Below are the code and all the weights of a small trained network. Each question names an input and a class and asks about switching units off, where a switched-off unit gives its printed mean instead of its output.

import numpy as np


def w(rows, s, z=0):
    codes = np.array(rows[::2]) - 128.0
    scale = np.full(codes.shape[1], s)
    scale[-1] = z or s
    return codes * scale


def norm(h):
    return h / np.sqrt((h * h).mean(-1, keepdims=True) + 1e-5)


def f(y):
    return np.maximum(y, 0)


def log_softmax(a):
    a = a - a.max(-1, keepdims=True)
    return a - np.log(np.exp(a).sum(-1, keepdims=True))


def net(x, mask):
    res = np.array(x, float).reshape(1, 5) / 4 @ E
    u = 0
    for l in range(4):
        y = f(norm(res) @ A[l][:, :-1].T + A[l][:, -1])
        res = res + np.where(mask[u : u + 9], y, B[l][:, -1]) @ B[l][:, :-1]
        u += 9
    return log_softmax(norm(res)[-1] @ U[:, :-1].T + U[:, -1])


A, B = {}, {}
E = w([
[33,75,121,99,90,156,130,116,142,178,90],'x0',
[154,95,176,164,2,84,148,210,132,219,84],'x1',
[170,187,93,131,142,244,85,44,175,88,187],'x2',
[163,128,49,107,141,109,142,15,149,168,26],'x3',
[132,110,160,176,115,158,22,118,46,111,91],'x4',
],0.0081)
A[0] = w([
[106,143,116,177,148,102,238,101,133,101,148,94],'0.n1',
[73,54,139,137,163,136,11,146,115,86,221,117],'0.n2',
[134,86,130,59,142,195,234,239,199,139,132,6],'0.n3',
[74,175,8,98,205,116,135,35,171,151,65,31],'0.n4',
[38,188,81,57,170,174,101,60,218,129,123,29],'0.n5',
[81,154,93,114,179,50,112,137,167,184,73,149],'0.n6',
[62,139,39,82,198,216,75,103,161,201,156,18],'0.n7',
[62,129,149,150,44,221,182,168,45,101,16,204],'0.n8',
[183,160,218,176,53,203,33,111,181,190,2,82],'0.n9',
],0.0064,0.0022)
B[0] = w([
[189,179,123,130,97,173,112,141,114,85,42,180],'0.n1',
[131,111,172,179,152,152,162,216,166,59,66,228],'0.n2',
[153,161,229,114,118,80,146,158,205,143,95,209],'0.n3',
[236,6,193,80,98,200,156,99,84,117,125,254],'0.n4',
[83,38,163,188,108,153,169,75,183,91,136,230],'0.n5',
[211,162,120,55,168,147,129,145,32,175,72,196],'0.n6',
[92,160,254,193,110,132,126,61,140,188,155,209],'0.n7',
[80,131,47,178,193,99,85,169,127,135,162,224],'0.n8',
[182,171,105,129,124,148,46,91,102,156,137,230],'0.n9',
],0.0069,0.0058)
A[1] = w([
[118,143,149,128,204,89,117,136,179,94,159,93],'1.n1',
[157,54,23,77,154,153,170,126,181,144,140,8],'1.n2',
[157,119,161,95,141,153,107,55,188,18,216,3],'1.n3',
[53,84,89,191,100,146,247,109,156,79,128,36],'1.n4',
[83,157,35,87,103,57,75,191,104,228,89,2],'1.n5',
[181,122,54,185,100,32,85,190,106,131,98,79],'1.n6',
[147,2,73,45,119,112,176,95,100,125,113,4],'1.n7',
[33,84,150,176,44,86,148,116,17,229,92,11],'1.n8',
[172,186,83,135,222,147,139,135,80,81,141,83],'1.n9',
],0.0062,0.002)
B[1] = w([
[161,125,56,132,76,167,141,128,37,136,73,184],'1.n1',
[53,99,166,158,55,147,145,61,57,215,59,159],'1.n2',
[78,183,128,252,111,38,152,101,95,108,141,254],'1.n3',
[122,155,108,137,146,162,70,83,91,125,96,168],'1.n4',
[13,177,80,94,207,66,123,85,162,147,182,204],'1.n5',
[112,115,68,51,132,121,69,110,210,140,184,231],'1.n6',
[239,83,95,114,103,141,168,146,57,131,50,200],'1.n7',
[67,71,4,33,150,35,142,37,141,153,145,211],'1.n8',
[194,172,110,125,3,33,182,175,106,60,123,208],'1.n9',
],0.0065,0.0046)
A[2] = w([
[96,179,149,93,197,208,115,49,184,63,185,29],'2.n1',
[14,72,140,215,134,156,127,223,94,166,146,61],'2.n2',
[29,225,92,117,192,123,130,122,110,188,6,4],'2.n3',
[41,130,124,165,94,178,169,30,221,85,233,90],'2.n4',
[87,161,91,36,40,94,172,203,165,189,120,39],'2.n5',
[165,42,193,58,190,104,71,159,180,175,124,83],'2.n6',
[46,70,81,109,84,226,60,139,118,59,94,25],'2.n7',
[225,131,151,199,118,254,174,101,125,42,188,151],'2.n8',
[71,136,173,205,59,197,166,31,209,144,121,80],'2.n9',
],0.0058,0.0017)
B[2] = w([
[148,51,125,90,109,163,165,63,221,106,162,165],'2.n1',
[158,67,97,129,218,162,111,133,123,69,90,181],'2.n2',
[130,106,136,89,164,154,121,180,187,134,199,158],'2.n3',
[123,139,196,116,163,148,79,1,110,24,133,190],'2.n4',
[153,143,156,79,149,126,172,132,144,126,171,189],'2.n5',
[135,128,126,141,155,144,174,72,124,142,101,165],'2.n6',
[177,169,204,114,136,95,146,226,156,118,131,157],'2.n7',
[13,133,69,105,115,136,141,124,145,156,116,254],'2.n8',
[151,87,162,77,173,161,101,114,160,114,114,205],'2.n9',
],0.0088,0.0073)
A[3] = w([
[175,114,90,124,92,122,110,56,121,114,130,145],'3.n1',
[144,175,124,200,72,137,39,113,133,183,153,21],'3.n2',
[112,207,187,149,162,98,222,112,170,130,119,120],'3.n3',
[128,108,106,101,139,21,155,134,99,122,171,53],'3.n4',
[105,113,128,97,131,126,129,88,94,190,116,119],'3.n5',
[104,2,112,132,154,82,122,109,82,191,113,88],'3.n6',
[95,90,143,135,139,150,90,196,92,109,154,58],'3.n7',
[119,83,164,155,93,92,156,179,148,210,134,127],'3.n8',
[97,199,120,201,133,101,166,80,150,62,159,5],'3.n9',
],0.0096,0.0021)
B[3] = w([
[107,136,184,166,126,136,107,189,93,136,120,248],'3.n1',
[121,185,100,39,92,255,37,187,117,113,62,187],'3.n2',
[148,62,167,112,92,167,59,150,53,133,208,240],'3.n3',
[156,160,130,121,86,117,80,51,212,67,141,229],'3.n4',
[114,168,109,195,142,126,171,160,138,149,141,208],'3.n5',
[122,176,51,140,138,110,206,87,128,150,97,254],'3.n6',
[98,164,164,176,138,89,149,193,183,130,62,200],'3.n7',
[139,84,131,98,222,151,98,91,101,207,164,193],'3.n8',
[54,128,52,150,69,75,188,93,91,203,192,234],'3.n9',
],0.0098,0.0055)
U = w([
[91,149,38,87,201,55,102,102,216,182,147,139],'0',
[137,201,84,90,81,213,2,165,132,145,82,106],'1',
[75,80,201,168,126,197,103,23,149,70,154,174],'2',
[84,161,78,181,32,111,166,145,54,100,209,130],'3',
[86,124,171,197,174,121,93,236,171,58,96,184],'4',
[193,78,238,52,144,113,118,178,157,175,214,107],'5',
[225,148,124,81,63,67,125,139,101,40,117,3],'6',
[211,87,119,130,119,153,193,75,51,191,25,147],'7',
],0.014,0.003)

Each question gives the input, the list of numbers given to net, and the class t.
The units are the neurons (one row each of A and B). Each row of codes is followed by its name. A weight is (code - 128) times the scale printed after its matrix; where a second scale follows, it is the last column's (A, B and U).
mask holds one flag per neuron, layer by layer. A switched-off neuron (its flag False) gives its mean, the last column of its row in B, instead of its output. The means were averaged over made-up inputs and are rounded, as every weight is.
A unit's drop is (log p(t) with every unit on - log p(t) with that unit switched off) / (log p(t) with every unit on - log p(t) with every unit switched off).
The circuit of an input: a set's keep is (log p(t) with only the set's units on - log p(t) with every unit switched off) / (log p(t) with every unit on - log p(t) with every unit switched off). Starting from the 12 units with the biggest drops (on a tie, the unit counted first), units are removed one at a time, each time the one whose removal leaves the highest keep (on an exact tie, the one counted first), for as long as the keep stays at least 0.8.
circuit, biggest first: the units of the circuit, biggest drop first
top k neurons: the k neurons with the biggest drops, biggest first
k most important neurons of layer l: the k neurons of layer l with the biggest drops, biggest first
input [7,8,8,-2,-6], class 5: circuit, biggest first => [0.n3 2.n5]
input [7,-1,3,8,0], class 7: circuit, biggest first => [0.n4]
input [2,8,8,7,0], class 1: circuit, biggest first => [0.n9 3.n2]
input [-6,-6,4,3,8], class 3: circuit, biggest first => [3.n9 1.n9 1.n3]
input [-4,5,7,-1,-8], class 3: circuit, biggest first => [3.n9 1.n3]
input [-6,-8,-1,3,0], class 3: circuit, biggest first => [3.n9 1.n9]
input [4,-1,5,5,-8], class 2: 2 most important neurons of layer 0 => [0.n7 0.n5]
input [-2,-6,-7,-5,-5], class 5: top 2 neurons => [0.n3 3.n3]
input [-5,-1,6,2,7], class 3: top 4 neurons => [3.n9 1.n3 1.n9 2.n8]
input [-3,-7,-2,-3,8], class 4: top 2 neurons => [0.n2 3.n7]
input [-5,4,6,-4,-7], class 3: circuit, biggest first => [3.n9 1.n3]
input [2,-1,4,-1,7], class 1: top 2 neurons => [0.n9 3.n2]
input [1,-1,5,5,-3], class 2: top 2 neurons => [0.n7 0.n5]
input [-6,2,6,-8,5], class 4: circuit, biggest first => [0.n2]
input [7,-6,1,8,2], class 7: top 3 neurons => [0.n4 1.n7 0.n6]
input [0,-2,0,1,-8], class 7: top 3 neurons => [0.n4 0.n6 1.n7]
input [8,-1,-5,4,2], class 0: top 2 neurons => [0.n8 1.n5]
input [-2,3,5,-3,2], class 1: top 2 neurons => [3.n2 0.n9]
input [0,-4,4,7,-5], class 2: top 3 neurons => [0.n5 0.n7 2.n4]
input [3,4,5,-1,3], class 1: circuit, biggest first => [0.n9]
input [-5,6,6,-5,-3], class 1: top 2 neurons => [3.n2 0.n5]
input [-3,6,0,-7,1], class 4: 2 most important neurons of layer 3 => [3.n7 3.n3]
input [0,-2,3,5,-5], class 2: 2 most important neurons of layer 2 => [2.n4 2.n9]
input [-4,5,-2,-1,-1], class 0: 3 most important neurons of layer 0 => [0.n2 0.n4 0.n1]
